Here is a tiny trained network, its code and every weight. The questions are about switching its units off for an input and a class, where a switched-off unit gives its printed mean instead of its output.

import numpy as np


def w(rows, s, z=0):
    codes = np.array(rows[::2]) - 128.0
    scale = np.full(codes.shape[1], s)
    scale[-1] = z or s
    return codes * scale


def norm(h):
    return h / np.sqrt((h * h).mean(-1, keepdims=True) + 1e-5)


def f(y):
    return np.maximum(y, 0)


def log_softmax(a):
    a = a - a.max(-1, keepdims=True)
    return a - np.log(np.exp(a).sum(-1, keepdims=True))


def net(x, mask):
    res = np.array(x, float).reshape(1, 5) / 4 @ E
    u = 0
    for l in range(2):
        y = f(norm(res) @ A[l][:, :-1].T + A[l][:, -1])
        res = res + np.where(mask[u : u + 16], y, B[l][:, -1]) @ B[l][:, :-1]
        u += 16
    return log_softmax(norm(res)[-1] @ U[:, :-1].T + U[:, -1])


A, B = {}, {}
E = w([
[138,105,179,167,116],'x0',
[156,137,171,59,58],'x1',
[91,243,171,193,133],'x2',
[123,152,45,170,112],'x3',
[249,97,167,160,139],'x4',
],0.0015)
A[0] = w([
[101,191,170,88,142,75],'0.n1',
[171,95,186,85,99,68],'0.n2',
[144,159,38,119,3,161],'0.n3',
[221,146,65,133,194,121],'0.n4',
[126,124,119,163,62,122],'0.n5',
[57,112,114,79,197,170],'0.n6',
[148,139,63,158,35,135],'0.n7',
[126,56,197,138,133,41],'0.n8',
[120,84,150,203,181,4],'0.n9',
[173,126,133,100,91,91],'0.n10',
[114,143,175,173,218,81],'0.n11',
[88,230,99,123,45,55],'0.n12',
[164,168,161,160,148,186],'0.n13',
[143,103,114,188,177,24],'0.n14',
[88,44,19,100,158,115],'0.n15',
[33,169,102,185,180,113],'0.n16',
],0.0043,0.0021)
B[0] = w([
[121,64,63,102,240,192],'0.n1',
[197,127,158,57,75,208],'0.n2',
[56,49,170,139,194,233],'0.n3',
[153,29,156,156,68,202],'0.n4',
[57,150,109,41,140,158],'0.n5',
[139,96,52,139,4,232],'0.n6',
[77,127,146,81,241,190],'0.n7',
[140,198,123,164,139,172],'0.n8',
[189,139,118,210,247,163],'0.n9',
[196,86,162,30,130,171],'0.n10',
[133,49,122,162,164,201],'0.n11',
[148,196,89,48,216,214],'0.n12',
[41,109,52,147,102,235],'0.n13',
[164,110,188,191,222,158],'0.n14',
[101,185,123,237,48,253],'0.n15',
[174,122,151,39,106,240],'0.n16',
],0.0031,0.0022)
A[1] = w([
[102,112,169,180,183,121],'1.n1',
[136,111,134,71,121,73],'1.n2',
[188,118,157,196,70,91],'1.n3',
[162,94,166,91,113,145],'1.n4',
[136,56,133,142,160,250],'1.n5',
[212,123,168,88,138,139],'1.n6',
[104,217,140,125,138,89],'1.n7',
[116,248,92,108,167,74],'1.n8',
[131,126,91,45,131,155],'1.n9',
[136,152,119,197,194,102],'1.n10',
[81,216,119,96,157,89],'1.n11',
[108,116,168,119,85,146],'1.n12',
[100,250,129,115,140,85],'1.n13',
[147,206,254,100,144,132],'1.n14',
[193,163,140,166,100,151],'1.n15',
[135,103,177,67,90,48],'1.n16',
],0.005,0.0016)
B[1] = w([
[188,81,153,215,142,195],'1.n1',
[143,130,128,156,171,181],'1.n2',
[107,134,117,84,182,196],'1.n3',
[113,204,114,103,120,204],'1.n4',
[163,203,174,141,126,252],'1.n5',
[121,192,137,90,40,206],'1.n6',
[141,91,23,120,227,164],'1.n7',
[54,96,91,34,215,191],'1.n8',
[130,93,117,124,198,232],'1.n9',
[177,68,170,144,147,190],'1.n10',
[144,105,105,58,193,201],'1.n11',
[113,103,112,127,131,176],'1.n12',
[79,3,67,75,236,183],'1.n13',
[59,233,117,182,62,205],'1.n14',
[95,125,157,107,166,164],'1.n15',
[167,134,137,169,170,198],'1.n16',
],0.0042,0.0029)
U = w([
[38,121,188,153,93,1],'0',
[226,34,209,255,218,225],'1',
[41,48,37,201,44,104],'2',
[47,32,50,57,246,255],'3',
[36,33,67,72,8,2],'4',
[91,251,213,99,25,52],'5',
[244,202,231,31,44,209],'6',
],0.0051,0.0037)

Each question gives the input, the list of numbers given to net, and the class t.
The units are the neurons (one row each of A and B). Each row of codes is followed by its name. A weight is (code - 128) times the scale printed after its matrix; where a second scale follows, it is the last column's (A, B and U).
mask holds one flag per neuron, layer by layer. A switched-off neuron (its flag False) gives its mean, the last column of its row in B, instead of its output. The means were averaged over made-up inputs and are rounded, as every weight is.
A unit's drop is (log p(t) with every unit on - log p(t) with that unit switched off) / (log p(t) with every unit on - log p(t) with every unit switched off).
The circuit of an input: a set's keep is (log p(t) with only the set's units on - log p(t) with every unit switched off) / (log p(t) with every unit on - log p(t) with every unit switched off). Starting from the 12 units with the biggest drops (on a tie, the unit counted first), units are removed one at a time, each time the one whose removal leaves the highest keep (on an exact tie, the one counted first), for as long as the keep stays at least 0.8.
circuit, biggest first: the units of the circuit, biggest drop first
k most important neurons: the k neurons with the biggest drops, biggest first
top k neurons in layer l: the k neurons of layer l with the biggest drops, biggest first
drop of u: that unit's drop, to one decimal
input [3,5,-1,-1,-4], class 6: circuit, biggest first -> (1.n13 1.n8)
input [2,6,2,-2,2], class 5: circuit, biggest first -> (1.n14)
input [1,-3,-4,5,-6], class 2: circuit, biggest first -> (0.n15 0.n6)
input [4,0,7,1,2], class 3: 3 most important neurons -> (0.n3 0.n4 1.n8)
input [-8,-7,-2,6,0], class 2: 2 most important neurons -> (0.n15 0.n6)
input [8,1,-5,5,-5], class 0: top 2 neurons in layer 0 -> (0.n15 0.n3)
input [-4,-2,-4,2,-7], class 4: 2 most important neurons -> (0.n6 0.n15)
input [-1,-2,-2,-4,-1], class 4: 2 most important neurons -> (0.n6 1.n5)
input [0,1,6,-3,7], class 5: 2 most important neurons -> (0.n15 0.n3)
input [0,-7,-3,5,-7], class 2: 3 most important neurons -> (0.n6 0.n15 0.n12)
input [3,6,-3,-4,-6], class 6: top 2 neurons in layer 0 -> (0.n13 0.n2)
input [2,-8,-4,4,-5], class 2: 2 most important neurons -> (0.n15 0.n6)
input [-2,-7,-3,1,-8], class 4: 2 most important neurons -> (0.n6 0.n16)
input [-7,-2,-5,-7,-7], class 4: most important neuron -> (0.n6)
input [4,-7,-4,-4,-5], class 2: drop of 0.n6 -> 0.9
input [-1,1,-5,5,2], class 1: drop of 0.n6 -> 0.2
input [-3,-7,0,-6,-6], class 4: drop of 0.n6 -> 0.8
